[[150 138 102 145 130 140 133 118 113 134 108]
 [141 136 156 128 141 127 129 116 148 120 106]]
->
[[141 136 156 128 141 127 129 116 148 120 106]]

[[141 133 148 124]
 [146 139 136 131]
 [143 133 152 121]
 [145 133 155 120]
 [146 139 137 131]]
->
[[146 139 136 131]
 [145 133 155 120]]

[[124 114 136 149 131 121]
 [107 128 119 139 133 119]
 [129 117 131 147 135 112]]
->
[[107 128 119 139 133 119]]

[[133 132 122 138 120]
 [128 136 128 127 122]
 [146 125 116 128 125]
 [121 125 132 116 133]
 [129 134 125 140 117]
 [151 125 113 129 125]
 [127 136 128 139 117]
 [137 125 123 131 128]
 [127 136 128 137 117]]
->
[[128 136 128 127 122]
 [121 125 132 116 133]
 [151 125 113 129 125]
 [137 125 123 131 128]]

[[132 130 128 126 128]
 [104 115 126 144 127]
 [104 115 127 143 127]
 [116 122 127 136 127]
 [125 126 127 130 128]
 [126 126 128 130 128]
 [126 126 128 130 128]
 [106 115 127 142 127]
 [139 134 129 121 129]
 [139 134 129 121 129]
 [115 121 127 136 128]]
->
[[104 115 126 144 127]
 [116 122 127 136 127]
 [126 126 128 130 128]
 [106 115 127 142 127]
 [139 134 129 121 129]]

[[118 125 118 141 123 120 126]
 [131 133 132 107 128 130 120]
 [126 131 133 126 140 133 126]
 [136 136 132 137 138 131 132]
 [130 132 127 132 116 133 119]
 [133 134 128 128 125 135 110]
 [116 126 143 122 115 129 130]
 [138 121 142 128 128 130 130]
 [134 116 126 136 135 137 125]
 [122 112 130 133 131 124 129]
 [132 131 126 121 138 132 134]
 [128 135 119 131 138 124 138]]
->
[[131 133 132 107 128 130 120]
 [136 136 132 137 138 131 132]
 [133 134 128 128 125 135 110]
 [138 121 142 128 128 130 130]
 [122 112 130 133 131 124 129]
 [128 135 119 131 138 124 138]]

[[121 133 121 134]
 [119 101 121 138]]
->
[[119 101 121 138]]

[[142 127]
 [138 158]]
->
[[138 158]]
---
[[120 123 116 109]
 [125 115 134 109]
 [121 119 125 107]
 [135 113 145 123]
 [145 130 136 143]
 [130 112 141 115]
 [144 122 142 138]
 [140 116 145 131]]
->
[[140 116 145 131]
 [144 122 142 138]
 [130 112 141 115]
 [145 130 136 143]
 [135 113 145 123]
 [121 119 125 107]
 [125 115 134 109]
 [120 123 116 109]]

[[128 128 128 128 128 128 128 128 128 128 128 128 128 128 128]
 [124 129 136 126 128 124 132 140 129 123 141 119 124 131 121]
 [135 136 123 135 122 132 121 110 116 131 113 141 128 128 139]
 [134 118 108 129 132 136 123 107 135 142 103 145 142 121 138]
 [135 136 124 135 122 132 122 111 116 131 114 141 128 128 139]
 [127 117 124 124 137 131 133 134 144 134 130 127 137 126 125]]
->
[[127 117 124 124 137 131 133 134 144 134 130 127 137 126 125]
 [135 136 124 135 122 132 122 111 116 131 114 141 128 128 139]
 [134 118 108 129 132 136 123 107 135 142 103 145 142 121 138]
 [135 136 123 135 122 132 121 110 116 131 113 141 128 128 139]
 [124 129 136 126 128 124 132 140 129 123 141 119 124 131 121]
 [128 128 128 128 128 128 128 128 128 128 128 128 128 128 128]]

[[117 117 123 128 100]
 [121 140 115 119 126]
 [144 137 127 141 142]
 [109 151 149 130 122]
 [111 140 139  99 154]
 [114 109 114 143 136]
 [134 132 124 145 101]
 [152 114 127 145 117]
 [142 105 131 114 129]]
->
[[142 105 131 114 129]
 [152 114 127 145 117]
 [134 132 124 145 101]
 [114 109 114 143 136]
 [111 140 139  99 154]
 [109 151 149 130 122]
 [144 137 127 141 142]
 [121 140 115 119 126]
 [117 117 123 128 100]]

[[141 122 134 109 117 133 131]
 [139 122 139 131 128 131 107]
 [119 130 138 152 124 124 129]
 [124 123 108 123 123 140 130]
 [138 134 143 130 118 112 117]
 [127 130 152 128 125 123 152]
 [122 141 113 125 127 112 131]]
->
[[122 141 113 125 127 112 131]
 [127 130 152 128 125 123 152]
 [138 134 143 130 118 112 117]
 [124 123 108 123 123 140 130]
 [119 130 138 152 124 124 129]
 [139 122 139 131 128 131 107]
 [141 122 134 109 117 133 131]]

[[126 133 139 124 117 134 112 135 134]
 [110 117 106 129 124 131 141 118 146]
 [121 118 114 112 127 128 119 130 128]
 [140 128 140 133 129 137 125 118 119]
 [127 108 140 114 118 146 134 110 141]]
->
[[127 108 140 114 118 146 134 110 141]
 [140 128 140 133 129 137 125 118 119]
 [121 118 114 112 127 128 119 130 128]
 [110 117 106 129 124 131 141 118 146]
 [126 133 139 124 117 134 112 135 134]]

[[114 126 131 128 132 123 131 132 122]
 [124 119 150 132 116 136 115 120 130]
 [127 117 134 136 124 149 121 145 122]
 [122 136 123 131 128 124 136 137 128]
 [146 123 126 124 137 132 136 125 136]]
->
[[146 123 126 124 137 132 136 125 136]
 [122 136 123 131 128 124 136 137 128]
 [127 117 134 136 124 149 121 145 122]
 [124 119 150 132 116 136 115 120 130]
 [114 126 131 128 132 123 131 132 122]]

[[113 120 116 138 134]
 [157 151 140 142 154]
 [103 150 134 136 129]]
->
[[103 150 134 136 129]
 [157 151 140 142 154]
 [113 120 116 138 134]]

[[142 128 123 123]
 [124 108 155 136]
 [126 116 139 137]
 [116 156 126 142]
 [119 101 115 107]
 [155 116 109 146]
 [137 138 147 117]
 [134 109 155 124]
 [115 106 142 113]]
->
[[115 106 142 113]
 [134 109 155 124]
 [137 138 147 117]
 [155 116 109 146]
 [119 101 115 107]
 [116 156 126 142]
 [126 116 139 137]
 [124 108 155 136]
 [142 128 123 123]]
---
[[129 128 129 128]
 [151 122 135 147]
 [132 127 129 132]]
->
[[129 128 129 128]
 [132 127 129 132]
 [151 122 135 147]]

[[131 103]
 [134 142]
 [137 139]
 [134 132]
 [136 140]
 [133 133]]
->
[[134 142]
 [136 140]
 [137 139]
 [133 133]
 [134 132]
 [131 103]]

[[141 123 101 147 126 150 137]
 [128 139 135 119 125 133 117]
 [129 121 124 130 130 120 141]
 [124 132 136 119 142 115 127]]
->
[[128 139 135 119 125 133 117]
 [124 132 136 119 142 115 127]
 [141 123 101 147 126 150 137]
 [129 121 124 130 130 120 141]]

[[150 115 120 118]
 [112 147 109 132]
 [133 122 120 100]]
->
[[112 147 109 132]
 [133 122 120 100]
 [150 115 120 118]]

[[102 127 141 136 118 122 135 113 130 135]
 [136 126 131 138 116 147 111 127 114 125]
 [118 137 120 129 103 116 121 135 127 150]
 [148 132 118 114 136 130 129 150 131 119]
 [ 98 129 145 137 121 122 136 109 132 138]]
->
[[118 137 120 129 103 116 121 135 127 150]
 [148 132 118 114 136 130 129 150 131 119]
 [ 98 129 145 137 121 122 136 109 132 138]
 [102 127 141 136 118 122 135 113 130 135]
 [136 126 131 138 116 147 111 127 114 125]]

[[135 140 111 132 128 141 124 156]
 [119 108 143 121 135 117 127 103]
 [127 121 122 125 137 133 122 138]
 [132 132 112 129 133 141 121 155]
 [129 131 130 129 124 126 131 124]
 [125 124 137 127 127 121 131 112]
 [125 117 129 124 136 127 124 126]
 [127 128 132 128 126 125 130 122]]
->
[[135 140 111 132 128 141 124 156]
 [132 132 112 129 133 141 121 155]
 [129 131 130 129 124 126 131 124]
 [127 128 132 128 126 125 130 122]
 [125 124 137 127 127 121 131 112]
 [127 121 122 125 137 133 122 138]
 [125 117 129 124 136 127 124 126]
 [119 108 143 121 135 117 127 103]]

[[108 103 126 107 122 121]
 [100 122 117 119 131 121]]
->
[[100 122 117 119 131 121]
 [108 103 126 107 122 121]]
